Below are the code and all the weights of a small trained network. Each question names an input and a class and asks about switching units off, where a switched-off unit gives its printed mean instead of its output.

import numpy as np


def w(rows, s, z=0):
    codes = np.array(rows[::2]) - 128.0
    scale = np.full(codes.shape[1], s)
    scale[-1] = z or s
    return codes * scale


def norm(h):
    return h / np.sqrt((h * h).mean(-1, keepdims=True) + 1e-5)


def f(y):
    return np.maximum(y, 0)


def log_softmax(a):
    a = a - a.max(-1, keepdims=True)
    return a - np.log(np.exp(a).sum(-1, keepdims=True))


def net(x, mask):
    res = np.array(x, float).reshape(1, 4) / 4 @ E
    u = 0
    for l in range(4):
        y = f(norm(res) @ A[l][:, :-1].T + A[l][:, -1])
        res = res + np.where(mask[u : u + 9], y, B[l][:, -1]) @ B[l][:, :-1]
        u += 9
    return log_softmax(norm(res)[-1] @ U[:, :-1].T + U[:, -1])


A, B = {}, {}
E = w([
[107,169,139,216,187,131,236,120],'x0',
[31,48,177,88,155,36,177,124],'x1',
[2,200,65,17,209,173,110,128],'x2',
[129,127,127,125,127,128,132,127],'x3',
],0.00071)
A[0] = w([
[127,220,92,78,151,153,115,222,113],'L0N0',
[125,158,50,151,183,154,180,119,2],'L0N1',
[174,33,133,123,84,100,78,124,74],'L0N2',
[24,129,103,78,192,140,138,42,100],'L0N3',
[138,215,54,110,165,172,106,185,119],'L0N4',
[166,55,202,154,104,7,151,204,115],'L0N5',
[221,153,134,202,86,168,89,109,121],'L0N6',
[123,68,147,88,149,91,104,115,52],'L0N7',
[216,133,146,214,69,169,116,77,152],'L0N8',
],0.0016,0.0011)
B[0] = w([
[158,77,121,199,115,136,106,77,212],'L0N0',
[118,175,229,172,74,120,117,133,161],'L0N1',
[96,204,185,110,62,133,100,111,198],'L0N2',
[246,143,148,155,98,80,128,202,230],'L0N3',
[116,78,164,191,89,143,97,65,230],'L0N4',
[60,109,135,149,107,251,104,43,243],'L0N5',
[103,142,116,62,173,63,155,180,236],'L0N6',
[122,185,180,110,71,152,129,126,156],'L0N7',
[107,145,87,62,179,48,155,208,250],'L0N8',
],0.0017,0.0015)
A[1] = w([
[114,158,98,187,155,253,167,11,31],'L1N0',
[180,118,96,163,124,113,153,161,3],'L1N1',
[148,95,118,109,128,214,63,67,19],'L1N2',
[180,95,148,146,123,114,137,135,64],'L1N3',
[158,77,130,188,110,123,169,119,86],'L1N4',
[120,141,164,177,167,74,169,184,118],'L1N5',
[159,75,68,14,96,60,102,203,66],'L1N6',
[84,115,154,131,175,129,171,116,36],'L1N7',
[142,90,127,88,147,140,127,126,13],'L1N8',
],0.0016,0.00063)
B[1] = w([
[108,106,188,170,108,58,96,160,234],'L1N0',
[117,154,104,78,133,125,145,141,159],'L1N1',
[151,63,101,122,135,109,198,119,198],'L1N2',
[118,168,124,100,143,160,118,123,149],'L1N3',
[108,126,89,125,156,187,105,116,173],'L1N4',
[145,90,66,95,139,151,144,114,235],'L1N5',
[104,203,224,250,160,108,55,153,244],'L1N6',
[173,93,76,139,133,137,99,112,175],'L1N7',
[134,132,135,140,138,88,162,127,130],'L1N8',
],0.0019,0.0011)
A[2] = w([
[163,231,140,214,71,187,131,120,118],'L2N0',
[177,217,132,203,77,133,144,139,142],'L2N1',
[125,195,137,217,190,238,174,63,2],'L2N2',
[89,143,142,91,197,78,133,111,48],'L2N3',
[161,163,52,168,223,92,190,135,98],'L2N4',
[26,132,162,40,223,25,150,105,115],'L2N5',
[126,70,164,88,29,180,7,16,76],'L2N6',
[190,117,59,65,62,216,3,88,91],'L2N7',
[151,151,52,108,221,52,226,181,62],'L2N8',
],0.0012,0.00086)
B[2] = w([
[101,150,173,98,151,100,98,166,213],'L2N0',
[118,133,156,69,161,140,96,162,219],'L2N1',
[114,147,192,121,98,71,76,137,180],'L2N2',
[201,136,133,161,96,138,122,144,151],'L2N3',
[109,109,133,72,66,160,133,129,216],'L2N4',
[252,194,115,160,102,159,112,189,206],'L2N5',
[165,135,73,77,111,167,198,160,253],'L2N6',
[109,78,82,238,205,38,179,86,213],'L2N7',
[142,125,93,80,52,209,155,116,212],'L2N8',
],0.0019,0.0012)
A[3] = w([
[200,176,6,105,206,130,236,198,155],'L3N0',
[153,83,176,184,60,89,131,137,180],'L3N1',
[171,126,106,32,147,47,24,168,138],'L3N2',
[24,154,209,90,196,184,99,154,253],'L3N3',
[84,58,161,88,53,78,58,22,14],'L3N4',
[92,183,182,145,155,144,73,148,90],'L3N5',
[198,157,88,158,108,146,78,137,181],'L3N6',
[102,73,32,179,200,110,113,31,161],'L3N7',
[90,68,130,214,177,154,193,21,52],'L3N8',
],0.0016,0.00057)
B[3] = w([
[85,74,161,35,17,201,144,88,252],'L3N0',
[119,172,84,91,179,162,132,143,198],'L3N1',
[104,145,150,232,184,117,127,76,218],'L3N2',
[250,134,137,153,103,89,100,147,209],'L3N3',
[152,185,86,58,96,208,214,172,179],'L3N4',
[188,137,161,151,132,81,84,150,195],'L3N5',
[78,103,161,121,156,92,134,109,198],'L3N6',
[53,63,68,171,224,107,214,78,190],'L3N7',
[117,134,47,146,187,74,27,91,184],'L3N8',
],0.002,0.0017)
U = w([
[179,211,213,192,157,47,12,185,187],'0',
[131,110,129,6,2,227,218,154,170],'1',
[46,31,12,197,235,104,157,26,9],'2',
],0.0054,0.0011)

Each question gives the input, the list of numbers given to net, and the class t.
The units are the neurons (one row each of A and B). Each row of codes is followed by its name. A weight is (code - 128) times the scale printed after its matrix; where a second scale follows, it is the last column's (A, B and U).
mask holds one flag per neuron, layer by layer. A switched-off neuron (its flag False) gives its mean, the last column of its row in B, instead of its output. The means were averaged over made-up inputs and are rounded, as every weight is.
A unit's drop is (log p(t) with every unit on - log p(t) with that unit switched off) / (log p(t) with every unit on - log p(t) with every unit switched off).
The circuit of an input: a set's keep is (log p(t) with only the set's units on - log p(t) with every unit switched off) / (log p(t) with every unit on - log p(t) with every unit switched off). Starting from the 12 units with the biggest drops (on a tie, the unit counted first), units are removed one at a time, each time the one whose removal leaves the highest keep (on an exact tie, the one counted first), for as long as the keep stays at least 0.8.
circuit, biggest first: the units of the circuit, biggest drop first
unit that matters most: the unit with the biggest drop
top k neurons: the k neurons with the biggest drops, biggest first
k most important neurons of layer l: the k neurons of layer l with the biggest drops, biggest first
drop when u is switched off: that unit's drop, to one decimal
input [1,4,-6,-2], class 2: circuit, biggest first	(L3N8 L0N5 L0N3)
input [1,1,-3,-8], class 2: unit that matters most	L0N5
input [-1,-6,8,-4], class 2: top 2 neurons	(L2N7 L1N6)
input [8,-1,0,6], class 1: 4 most important neurons of layer 0	(L0N5 L0N4 L0N0 L0N2)
input [-8,0,6,-5], class 2: 3 most important neurons of layer 0	(L0N8 L0N6 L0N0)
input [4,-6,0,-4], class 1: top 4 neurons	(L0N8 L0N6 L0N5 L1N6)
input [6,0,1,4], class 0: 2 most important neurons of layer 2	(L2N2 L2N6)
input [1,5,4,-3], class 1: 2 most important neurons of layer 1	(L1N5 L1N0)
input [1,1,2,2], class 1: top 3 neurons	(L0N5 L0N3 L1N6)
input [-5,1,7,-7], class 0: top 3 neurons	(L1N6 L0N5 L0N3)
input [-4,0,5,4], class 2: 2 most important neurons of layer 1	(L1N2 L1N0)
input [-2,-3,1,6], class 2: top 2 neurons	(L0N4 L0N0)
input [1,-4,5,-3], class 0: top 2 neurons	(L1N0 L0N1)
input [-8,2,2,-5], class 0: circuit, biggest first	(L1N6)
input [2,1,-4,-1], class 2: top 2 neurons	(L0N5 L0N3)
input [-3,-2,5,3], class 2: drop when L2N7 is switched off	0.2
input [-8,-5,7,-8], class 2: drop when L2N7 is switched off	0.2
input [-6,3,5,-8], class 0: drop when L1N6 is switched off	0.2
input [3,0,-1,-3], class 1: drop when L0N4 is switched off	0.2
input [-4,-1,7,6], class 2: unit that matters most	L0N8
